Below are the code and all the weights of a small trained network. Each question names an input and a class and asks about switching units off, where a switched-off unit gives its printed mean instead of its output.

import numpy as np


def w(rows, s, z=0):
    codes = np.array(rows[::2]) - 128.0
    scale = np.full(codes.shape[1], s)
    scale[-1] = z or s
    return codes * scale


def f(y):
    return np.maximum(y, 0)


def log_softmax(a):
    a = a - a.max(-1, keepdims=True)
    return a - np.log(np.exp(a).sum(-1, keepdims=True))


def net(x, mask):
    res = np.array(x, float).reshape(1, 6) / 4 @ E
    y = f(res @ A[0][:, :-1].T + A[0][:, -1])
    res = res + np.where(mask, y, B[0][:, -1]) @ B[0][:, :-1]
    return log_softmax(res[-1] @ U[:, :-1].T + U[:, -1])


A, B = {}, {}
E = w([
[128,125,128,126,129,125,134,123],'x0',
[124,125,127,129,127,123,130,118],'x1',
[199,31,128,22,55,51,90,13],'x2',
[205,220,54,163,33,147,236,86],'x3',
[132,130,125,135,117,125,124,136],'x4',
[129,175,13,72,213,2,140,179],'x5',
],0.0062)
A[0] = w([
[153,92,237,200,49,254,135,89,50],'N1',
[206,206,74,168,50,145,216,83,6],'N2',
[185,206,53,165,72,143,219,104,77],'N3',
[161,173,27,90,208,32,164,176,51],'N4',
[65,189,128,216,174,178,160,192,4],'N5',
[201,175,78,150,42,154,201,96,130],'N6',
[85,188,147,213,152,181,159,198,4],'N7',
[200,47,147,29,41,49,92,18,33],'N8',
],0.0054,0.0024)
B[0] = w([
[16,223,51,39,18,53,103,32,242],'N1',
[108,37,192,85,220,124,43,146,201],'N2',
[107,39,199,122,195,106,42,145,204],'N3',
[32,201,90,82,16,60,84,19,203],'N4',
[191,134,70,58,173,210,205,139,190],'N5',
[104,42,208,127,202,104,52,164,210],'N6',
[188,137,69,39,156,200,212,130,186],'N7',
[234,178,52,102,195,253,254,202,254],'N8',
],0.0052,0.0068)
U = w([
[248,156,51,112,161,225,229,155,77],'0',
[134,136,149,176,95,107,127,137,254],'1',
[9,196,86,103,3,77,98,60,68],'2',
[102,14,253,132,238,115,48,156,78],'3',
],0.0074,0.0091)

Each question gives the input, the list of numbers given to net, and the class t.
The units are the neurons (one row each of A and B). Each row of codes is followed by its name. A weight is (code - 128) times the scale printed after its matrix; where a second scale follows, it is the last column's (A, B and U).
mask holds one flag per neuron, in row order. A switched-off neuron (its flag False) gives its mean, the last column of its row in B, instead of its output. The means were averaged over made-up inputs and are rounded, as every weight is.
A unit's drop is (log p(t) with every unit on - log p(t) with that unit switched off) / (log p(t) with every unit on - log p(t) with every unit switched off).
The circuit of an input: a set's keep is (log p(t) with only the set's units on - log p(t) with every unit switched off) / (log p(t) with every unit on - log p(t) with every unit switched off). Starting from all 8 units, units are removed one at a time, each time the one whose removal leaves the highest keep (on an exact tie, the one counted first), for as long as the keep stays at least 0.8.
circuit, biggest first: the units of the circuit, biggest drop first
top k neurons: the k neurons with the biggest drops, biggest first
drop of u: that unit's drop, to one decimal
input [0,3,6,1,6,6], class 0: circuit, biggest first => (N8)
input [2,0,4,5,2,0], class 3: circuit, biggest first => (N6, N2, N3)
input [3,3,-3,5,3,7], class 2: top 2 neurons => (N4, N8)
input [2,-3,-2,7,3,5], class 3: top 2 neurons => (N3, N2)
input [5,-5,5,-4,-4,-6], class 2: top 2 neurons => (N1, N5)
input [5,-1,7,-3,-8,-8], class 2: top 3 neurons => (N1, N5, N7)
input [0,-1,-2,8,-5,-4], class 3: circuit, biggest first => (N2, N6)
input [-2,-8,-4,-4,7,-8], class 2: top 2 neurons => (N1, N8)
input [-3,6,-6,8,8,4], class 3: top 2 neurons => (N3, N2)
input [-4,7,6,2,-4,5], class 0: top 2 neurons => (N8, N1)
input [-8,4,8,-3,-1,-7], class 0: top 2 neurons => (N8, N4)
input [-2,-5,-6,4,-4,8], class 2: drop of N8 => 0.7
input [0,7,-1,5,6,-8], class 2: drop of N1 => 2.2
input [-5,5,-2,1,4,6], class 2: circuit, biggest first => (N4)
input [1,-8,-5,2,-8,6], class 2: drop of N8 => 1.1
